Below is a small trained network, with its code and all its weights. Each question gives an input and a class and asks what happens when units are switched off, that is, made to give their printed mean instead of their output.

import numpy as np


def w(rows, s, z=0):
    codes = np.array(rows[::2]) - 128.0
    scale = np.full(codes.shape[1], s)
    scale[-1] = z or s
    return codes * scale


def norm(h):
    return h / np.sqrt((h * h).mean(-1, keepdims=True) + 1e-5)


def f(y):
    return np.maximum(y, 0)


def log_softmax(a):
    a = a - a.max(-1, keepdims=True)
    return a - np.log(np.exp(a).sum(-1, keepdims=True))


def net(x, mask):
    res = np.array(x, float).reshape(1, 6) / 4 @ E
    u = 0
    for l in range(3):
        y = f(norm(res) @ A[l][:, :-1].T + A[l][:, -1])
        res = res + np.where(mask[u : u + 10], y, B[l][:, -1]) @ B[l][:, :-1]
        u += 10
    return log_softmax(norm(res)[-1] @ U[:, :-1].T + U[:, -1])


A, B = {}, {}
E = w([
[148,197,208,54,169],'x0',
[153,215,88,249,255],'x1',
[140,104,143,138,120],'x2',
[129,121,128,131,126],'x3',
[139,107,141,132,118],'x4',
[43,103,30,149,203],'x5',
],0.0075)
A[0] = w([
[167,195,129,177,128,95],'0.n0',
[28,71,122,126,113,3],'0.n1',
[141,168,188,113,157,117],'0.n2',
[77,150,111,60,172,102],'0.n3',
[36,9,85,152,120,168],'0.n4',
[144,141,95,190,165,49],'0.n5',
[99,139,159,84,91,66],'0.n6',
[145,88,219,98,113,168],'0.n7',
[62,126,151,88,172,50],'0.n8',
[165,75,114,97,135,98],'0.n9',
],0.011,0.0042)
B[0] = w([
[150,75,88,128,134,185],'0.n0',
[144,145,20,84,116,174],'0.n1',
[146,61,138,136,121,181],'0.n2',
[161,104,111,177,45,177],'0.n3',
[93,255,41,82,128,253],'0.n4',
[104,110,164,168,176,184],'0.n5',
[100,69,158,154,95,176],'0.n6',
[55,133,113,115,147,229],'0.n7',
[147,146,146,166,43,155],'0.n8',
[123,170,134,231,104,154],'0.n9',
],0.0084,0.0075)
A[1] = w([
[49,74,37,187,33,245],'1.n0',
[251,161,179,103,163,128],'1.n1',
[56,112,172,120,78,113],'1.n2',
[226,20,185,145,171,61],'1.n3',
[174,226,102,115,168,2],'1.n4',
[156,212,116,55,140,227],'1.n5',
[84,186,153,178,31,173],'1.n6',
[89,121,206,70,191,237],'1.n7',
[185,255,161,97,139,215],'1.n8',
[111,128,80,192,131,136],'1.n9',
],0.0087,0.0033)
B[1] = w([
[134,195,155,135,198,254],'1.n0',
[117,25,239,119,221,158],'1.n1',
[80,167,89,119,50,177],'1.n2',
[156,150,135,140,219,163],'1.n3',
[147,57,177,248,147,148],'1.n4',
[163,76,220,87,87,173],'1.n5',
[185,151,116,218,74,195],'1.n6',
[255,39,138,32,128,164],'1.n7',
[143,35,174,138,121,161],'1.n8',
[121,70,143,93,180,177],'1.n9',
],0.0076,0.01)
A[2] = w([
[143,196,136,161,162,173],'2.n0',
[147,203,76,114,141,126],'2.n1',
[205,165,199,57,4,160],'2.n2',
[82,131,92,189,86,183],'2.n3',
[122,59,148,185,183,4],'2.n4',
[142,222,119,150,30,38],'2.n5',
[108,61,112,118,171,6],'2.n6',
[130,109,181,181,147,134],'2.n7',
[82,150,99,122,64,95],'2.n8',
[99,159,158,98,206,68],'2.n9',
],0.011,0.0039)
B[2] = w([
[139,43,105,130,1,197],'2.n0',
[154,58,188,119,139,197],'2.n1',
[38,42,149,126,49,254],'2.n2',
[60,137,195,114,254,199],'2.n3',
[126,169,88,175,96,183],'2.n4',
[141,242,176,180,101,230],'2.n5',
[140,222,97,126,84,145],'2.n6',
[199,178,18,58,64,177],'2.n7',
[140,205,128,57,163,197],'2.n8',
[171,77,199,196,59,161],'2.n9',
],0.0066,0.0089)
U = w([
[42,184,203,125,58,133],'0',
[248,62,66,177,140,97],'1',
[116,162,36,27,121,113],'2',
[66,95,123,161,204,184],'3',
[112,49,155,51,53,186],'4',
[190,20,223,100,206,5],'5',
],0.012,0.003)

Each question gives the input, the list of numbers given to net, and the class t.
The units are the neurons (one row each of A and B). Each row of codes is followed by its name. A weight is (code - 128) times the scale printed after its matrix; where a second scale follows, it is the last column's (A, B and U).
mask holds one flag per neuron, layer by layer. A switched-off neuron (its flag False) gives its mean, the last column of its row in B, instead of its output. The means were averaged over made-up inputs and are rounded, as every weight is.
A unit's drop is (log p(t) with every unit on - log p(t) with that unit switched off) / (log p(t) with every unit on - log p(t) with every unit switched off).
The circuit of an input: a set's keep is (log p(t) with only the set's units on - log p(t) with every unit switched off) / (log p(t) with every unit on - log p(t) with every unit switched off). Starting from the 12 units with the biggest drops (on a tie, the unit counted first), units are removed one at a time, each time the one whose removal leaves the highest keep (on an exact tie, the one counted first), for as long as the keep stays at least 0.8.
circuit, biggest first: the units of the circuit, biggest drop first
k most important neurons: the k neurons with the biggest drops, biggest first
k most important neurons of layer l: the k neurons of layer l with the biggest drops, biggest first
drop of u: that unit's drop, to one decimal
input [3,0,7,4,-6,6], class 0: circuit, biggest first	0.n8
input [4,6,-7,4,0,0], class 5: 2 most important neurons	1.n1, 0.n7
input [-8,-1,-3,4,-1,-3], class 0: 2 most important neurons	0.n4, 1.n5
input [4,8,-3,-5,-7,-2], class 5: circuit, biggest first	0.n4, 1.n8
input [-7,-1,-8,-4,6,7], class 2: 2 most important neurons	0.n4, 0.n1
input [8,-1,0,6,-5,-3], class 4: 2 most important neurons	0.n7, 2.n2
input [7,3,3,-6,1,3], class 1: 2 most important neurons	0.n3, 2.n7
input [0,-8,-2,-6,1,5], class 2: 2 most important neurons of layer 0	0.n1, 0.n4
input [7,-8,4,2,-3,7], class 0: 2 most important neurons	0.n3, 0.n8
input [5,-1,-2,2,-6,-2], class 4: 2 most important neurons	1.n7, 0.n9
input [1,-6,-4,-3,-5,4], class 0: 2 most important neurons	2.n5, 0.n8
input [3,1,8,1,3,-3], class 5: 2 most important neurons	0.n4, 1.n3
input [-4,-2,1,8,4,3], class 2: 2 most important neurons	0.n1, 0.n4
input [6,4,6,-1,8,-2], class 5: circuit, biggest first	1.n1
input [5,-8,-6,2,2,5], class 0: 2 most important neurons of layer 0	0.n3, 0.n8
input [-4,1,-8,-4,4,-5], class 1: 2 most important neurons	0.n4, 2.n2
input [3,4,-7,-1,5,8], class 1: 2 most important neurons of layer 0	0.n7, 0.n6
input [0,-3,1,1,-5,2], class 2: 3 most important neurons of layer 0	0.n1, 0.n4, 0.n5
input [8,7,-6,-4,5,7], class 1: drop of 2.n7	0.1
input [-1,-8,1,-3,-1,1], class 2: circuit, biggest first	0.n4
input [8,7,-1,5,2,-3], class 5: drop of 1.n1	0.2
input [-3,-2,6,2,5,-4], class 0: drop of 0.n8	0.0
